Here is a tiny trained network, its code and every weight. The questions are about switching its units off for an input and a target symbol, where a switched-off unit gives its printed mean instead of its output.

import numpy as np


def w(rows, s, z=0):
    codes = np.array(rows[::2]) - 128.0
    scale = np.full(codes.shape[1], s)
    scale[-1] = z or s
    return codes * scale


def f(y):
    return np.maximum(y, 0)


def softmax(a):
    e = np.exp(a - a.max(-1, keepdims=True))
    return e / e.sum(-1, keepdims=True)


def log_softmax(a):
    a = a - a.max(-1, keepdims=True)
    return a - np.log(np.exp(a).sum(-1, keepdims=True))


def net(x, mask):
    ids = ['δεζηθλμστφψ'.index(c) for c in x.split()]
    T = len(ids)
    res = E[ids] + P[:T]
    r = res
    for j in range(2):
        rows = slice(3 * j, 3 * j + 3)
        q, k, v = (r @ M[0][rows].T for M in (Q, K, V))
        z = softmax(np.where(np.tri(T) > 0, q @ k.T / 3**0.5, -1e9)) @ v
        o = O[0][rows]
        res = res + np.where(mask[j], z, o[:, -1]) @ o[:, :-1]
    y = f(res @ A[0][:, :-1].T + A[0][:, -1])
    res = res + np.where(mask[2:26], y, B[0][:, -1]) @ B[0][:, :-1]
    return log_softmax(res[-1] @ U[:, :-1].T + U[:, -1])


Q, K, V, O, A, B = {}, {}, {}, {}, {}, {}
E = w([
[197,72,195],'δ',
[98,176,122],'ε',
[160,100,83],'ζ',
[100,177,134],'η',
[170,84,164],'θ',
[6,112,64],'λ',
[147,102,72],'μ',
[77,77,84],'σ',
[82,81,109],'τ',
[206,80,150],'φ',
[69,72,104],'ψ',
],0.022)
P = w([
[240,229,2],'0',
[16,58,173],'1',
[48,54,170],'2',
[74,55,182],'3',
[139,90,163],'4',
[147,91,170],'5',
[164,93,160],'6',
[180,96,173],'7',
],0.0073)
Q[0] = w([
[63,157,146],'H0',
[78,246,108],'H0',
[37,98,52],'H0',
[106,148,136],'H1',
[134,73,52],'H1',
[137,218,81],'H1',
],0.013)
K[0] = w([
[96,116,175],'H0',
[81,147,130],'H0',
[88,4,89],'H0',
[126,85,120],'H1',
[110,138,116],'H1',
[79,112,150],'H1',
],0.016)
V[0] = w([
[220,106,110],'H0',
[139,174,91],'H0',
[116,7,160],'H0',
[103,115,212],'H1',
[177,41,181],'H1',
[214,144,133],'H1',
],0.013)
O[0] = w([
[91,107,52,53],'H0',
[92,83,193,107],'H0',
[187,154,57,241],'H0',
[159,206,114,2],'H1',
[135,185,90,83],'H1',
[125,84,2,152],'H1',
],0.0091,0.0037)
A[0] = w([
[122,116,22,44],'N0',
[54,100,168,142],'N1',
[239,148,164,62],'N2',
[146,113,185,85],'N3',
[113,148,161,65],'N4',
[117,72,122,71],'N5',
[77,102,120,168],'N6',
[211,152,67,194],'N7',
[84,150,176,150],'N8',
[69,152,126,154],'N9',
[105,169,99,152],'N10',
[100,147,166,157],'N11',
[168,226,142,147],'N12',
[183,109,247,130],'N13',
[90,129,109,159],'N14',
[115,169,207,2],'N15',
[142,176,113,57],'N16',
[135,105,135,136],'N17',
[114,171,200,49],'N18',
[104,159,85,97],'N19',
[188,143,198,228],'N20',
[118,36,170,129],'N21',
[98,129,114,147],'N22',
[70,170,110,185],'N23',
],0.012,0.0099)
B[0] = w([
[44,178,165,236],'N0',
[238,181,159,215],'N1',
[254,152,240,154],'N2',
[106,180,115,173],'N3',
[176,57,143,147],'N4',
[74,138,29,176],'N5',
[188,144,148,199],'N6',
[85,66,222,254],'N7',
[60,132,123,206],'N8',
[129,144,186,161],'N9',
[168,164,202,160],'N10',
[34,111,136,193],'N11',
[31,67,98,196],'N12',
[80,210,78,253],'N13',
[203,171,205,167],'N14',
[187,44,133,174],'N15',
[124,142,101,135],'N16',
[162,114,62,158],'N17',
[165,27,120,184],'N18',
[161,90,159,152],'N19',
[85,135,77,245],'N20',
[188,204,58,241],'N21',
[143,124,170,154],'N22',
[179,170,226,174],'N23',
],0.0057,0.011)
U = w([
[15,95,163,149],'δ',
[134,145,103,76],'ε',
[168,68,115,134],'ζ',
[102,141,67,67],'η',
[125,35,129,161],'θ',
[190,63,193,80],'λ',
[187,81,142,116],'μ',
[186,57,179,123],'σ',
[164,44,197,63],'τ',
[17,58,55,2],'φ',
[161,138,255,195],'ψ',
],0.0086,0.0046)

Each question gives the input, a string of symbols that net reads in full, and the target symbol t.
The units are the heads (3 rows each of Q, K, V and O) and the neurons (one row each of A and B). Each row of codes is followed by its name. A weight is (code - 128) times the scale printed after its matrix; where a second scale follows, it is the last column's (O, A, B and U).
mask holds one flag per unit, heads first, then neurons. A switched-off unit (its flag False) gives its mean, the last column of its rows in O or B, instead of its output. The means were averaged over made-up inputs and are rounded, as every weight is.
A unit's drop is (log p(t) with every unit on - log p(t) with that unit switched off) / (log p(t) with every unit on - log p(t) with every unit switched off).
The circuit of an input: a set's keep is (log p(t) with only the set's units on - log p(t) with every unit switched off) / (log p(t) with every unit on - log p(t) with every unit switched off). Starting from the 12 units with the biggest drops (on a tie, the unit counted first), units are removed one at a time, each time the one whose removal leaves the highest keep (on an exact tie, the one counted first), for as long as the keep stays at least 0.8.
circuit, biggest first: the units of the circuit, biggest drop first
unit that matters most: the unit with the biggest drop
k most important neurons: the k neurons with the biggest drops, biggest first
which heads matter: for each layer, one digit per head in row order, 1 if its drop is at least 0.15 and else 0, layers parted by /
drop when u is switched off: that unit's drop, to one decimal
input η μ ζ θ λ ε θ φ, target η: 2 most important neurons : (N13 N21)
input φ ε λ φ δ, target φ: circuit, biggest first : (H1 H0)
input σ ψ ε, target ψ: circuit, biggest first : (H1)
input φ ψ ζ ε, target ψ: circuit, biggest first : (N2 H1 H0)
input ζ ζ θ, target ζ: which heads matter : 01
input ζ θ φ, target ζ: which heads matter : 01
input η ζ ε φ δ, target η: which heads matter : 10
input δ φ τ φ ζ, target δ: 4 most important neurons : (N0 N7 N1 N21)
input ε η ε η δ ψ δ, target ε: 3 most important neurons : (N21 N13 N1)
input δ ζ δ φ, target δ: 2 most important neurons : (N0 N7)
input η η τ θ, target η: 3 most important neurons : (N21 N13 N5)
input ε ε θ, target ε: 2 most important neurons : (N21 N1)
input η σ η ε μ η ε θ, target η: 2 most important neurons : (N13 N21)
input ζ φ ε σ θ λ η δ, target ζ: unit that matters most : H1
input ζ τ ζ, target φ: drop when N21 is switched off : -0.1
input φ η ζ η σ ζ τ θ, target φ: drop when N18 is switched off : 0.0
input ζ ζ η, target ψ: drop when N20 is switched off : 0.0
input δ φ δ θ, target δ: drop when N7 is switched off : 0.4
